Read these off the table that follows. Counting starts at 1.
1) What is the entry at row 3, column 2?
2) What is the entry directly below 29?
3) What is the entry in the top-left corner?
4) What is the entry in row 3 and column 1?
5) What is the entry directly below 23?
6) What is the entry directly above the smallest entry?
7) What is the entry in row 2 and column 1?
8) What is the top entry of the column that holds the smallest entry?
[[  6  21 -13  -6  20  39  36]
 [ 36  -1  27 -17   2   7 -22]
 [  5 -23  25  39   1 -28  -2]
 [ 15  23  -5   1  13  33  37]
 [ -7 -28  15  45   7 -26   3]
 [ 66  17  44 -24  -8   9 -17]
 [ 18   1   0 -39  20  29 -16]
 [ -1  -4  -6  15  22  14  25]
 [ 43   3  32 -17  -1   6 -20]]
1) -23
2) 14
3) 6
4) 5
5) -28
6) -24
7) 36
8) -6

X =
array([[ 17.983,   6.181,  -4.596,  13.389,  17.026,  17.895,  10.162,
         15.940,  -8.925,   4.204,  -4.457,  -0.391, -11.089,  16.948,
        -11.181],
       [ -3.540,  -4.339,  -3.664,  -3.252,  -3.326,  -3.590,  -4.177,
         -3.298,  -4.533,  -4.394,  -4.391,  -3.498,  -4.148,  -3.729,
         -4.179],
       [-17.780, -13.888,  16.115,  -4.987, -12.216, -18.594, -17.236,
         -9.949,   6.710, -11.752,   2.202,  12.505,  17.433, -19.681,
         16.996],
       [-20.702, -16.514,  17.252,  -6.305, -14.421, -21.625, -20.231,
        -11.875,   6.525, -14.132,   1.505,  13.242,  18.624, -22.873,
         18.128],
       [ -0.698,  -0.807,  -0.740,  -0.670,  -0.674,  -0.704,  -0.783,
         -0.672,  -0.848,  -0.816,  -0.826,  -0.716,  -0.805,  -0.722,
         -0.809],
       [ -2.853,   8.672,  -9.318, -10.524,  -7.576,  -1.858,   6.979,
         -8.572,   6.587,   9.003,   5.496, -11.026,  -2.090,   0.575,
         -1.497],
       [ -5.890, -15.816,  14.145,   6.885,   1.049,  -7.208, -15.472,
          2.950,  -5.480, -15.290,  -6.199,  14.400,   7.469, -10.068,
          6.702]])
Find the entry just right of the largest entry.
A: -22.873
The entry just left of 6.710: -9.949
Find the centre entry.
A: -11.875
The entry just left of 2.950: -15.472
Find the median of all entries.
A: -2.090
Find the entry just right of 6.525.
A: -14.132
Find the entry just left of -3.590.
A: -3.326
The largest entry is 18.624
The entry just right of -16.514: 17.252
The entry just left of -10.068: 7.469
Find the entry just left of -15.816.
A: -5.890
Find the entry just left of 1.049.
A: 6.885
The entry just right of -0.704: -0.783
Find the entry just left of -0.674.
A: -0.670
Find the entry just right of 10.162.
A: 15.940
The entry just right of 12.505 is 17.433
The entry just left of 13.242 -> 1.505
The entry just right of -13.888: 16.115

[[-10   5  11   9  -6  -5  -6  14   3  53 -12]
 [-39  19   1  14 -12  16  42  12  11 -22 -13]
 [-18   7   3   6   9  -7   7   9   1  24 -23]
 [ 70 -54 -24 -49  72 -29 -68 -52 -38 -49   8]
 [ 19   9   6   7 -51  17   0   6  13  -5  45]]
The third largest entry -> 53
The smallest entry in the last row: -51
The entry directly above the centre entry is 16
Report the entry in the bottom-right corner.
45
The last entry in the row that holds the smallest entry -> 8
Report the fourth-last entry, reading row by row.
6
The entry in the bottom-left corner -> 19
The smallest entry in the first row -> -12
The entry just left of 53 is 3
The entry just left of the centre entry is 9
The centre entry is -7
The 3rd entry from the end, reading row by row -> 13
The first entry in reading order is -10
Report the third entry on the diagonal from the top-right corner.
1
Report the entry just right of -22.
-13
Report the second smallest entry.
-54
Report the entry just right of the smallest entry.
-52
The top entry of the column that holds the smallest entry is -6
Report the entry directly above the smallest entry.
7
Report the entry just right of the largest entry.
-29
Report the entry just left of -23.
24
The entry directly below the smallest entry is 0

Questions about the array below. Indices start at 1.
1) Find the entry just right of -5.8.
2) Find the entry in the top-left corner.
3) Find the entry at row 2, column 1.
4) Find the entry just left of -8.7.
5) Find the bottom-right entry.
6) Find the entry directly above -9.9.
7) Find the entry directly below the largest entry.
8) Find the entry in row 1 and column 3.
-14.0,1.9,-2.0,11.7,-6.6
-6.5,-2.4,-8.1,18.2,-4.9
-5.5,-3.0,-9.1,19.6,-4.7
-5.0,-3.3,-9.6,20.2,-4.8
-7.8,-1.6,-6.8,16.2,-5.1
-7.0,-2.0,-7.4,17.2,-5.1
-11.6,0.7,-3.5,13.1,-6.0
-17.5,3.8,0.3,10.3,-7.3
-8.9,-1.0,-5.8,15.1,-5.2
-22.4,6.4,3.3,8.7,-8.7
-6.0,-2.7,-8.5,18.8,-5.0
-9.9,-0.3,-4.8,14.3,-5.6
1) 15.1
2) -14.0
3) -6.5
4) 8.7
5) -5.6
6) -6.0
7) 16.2
8) -2.0
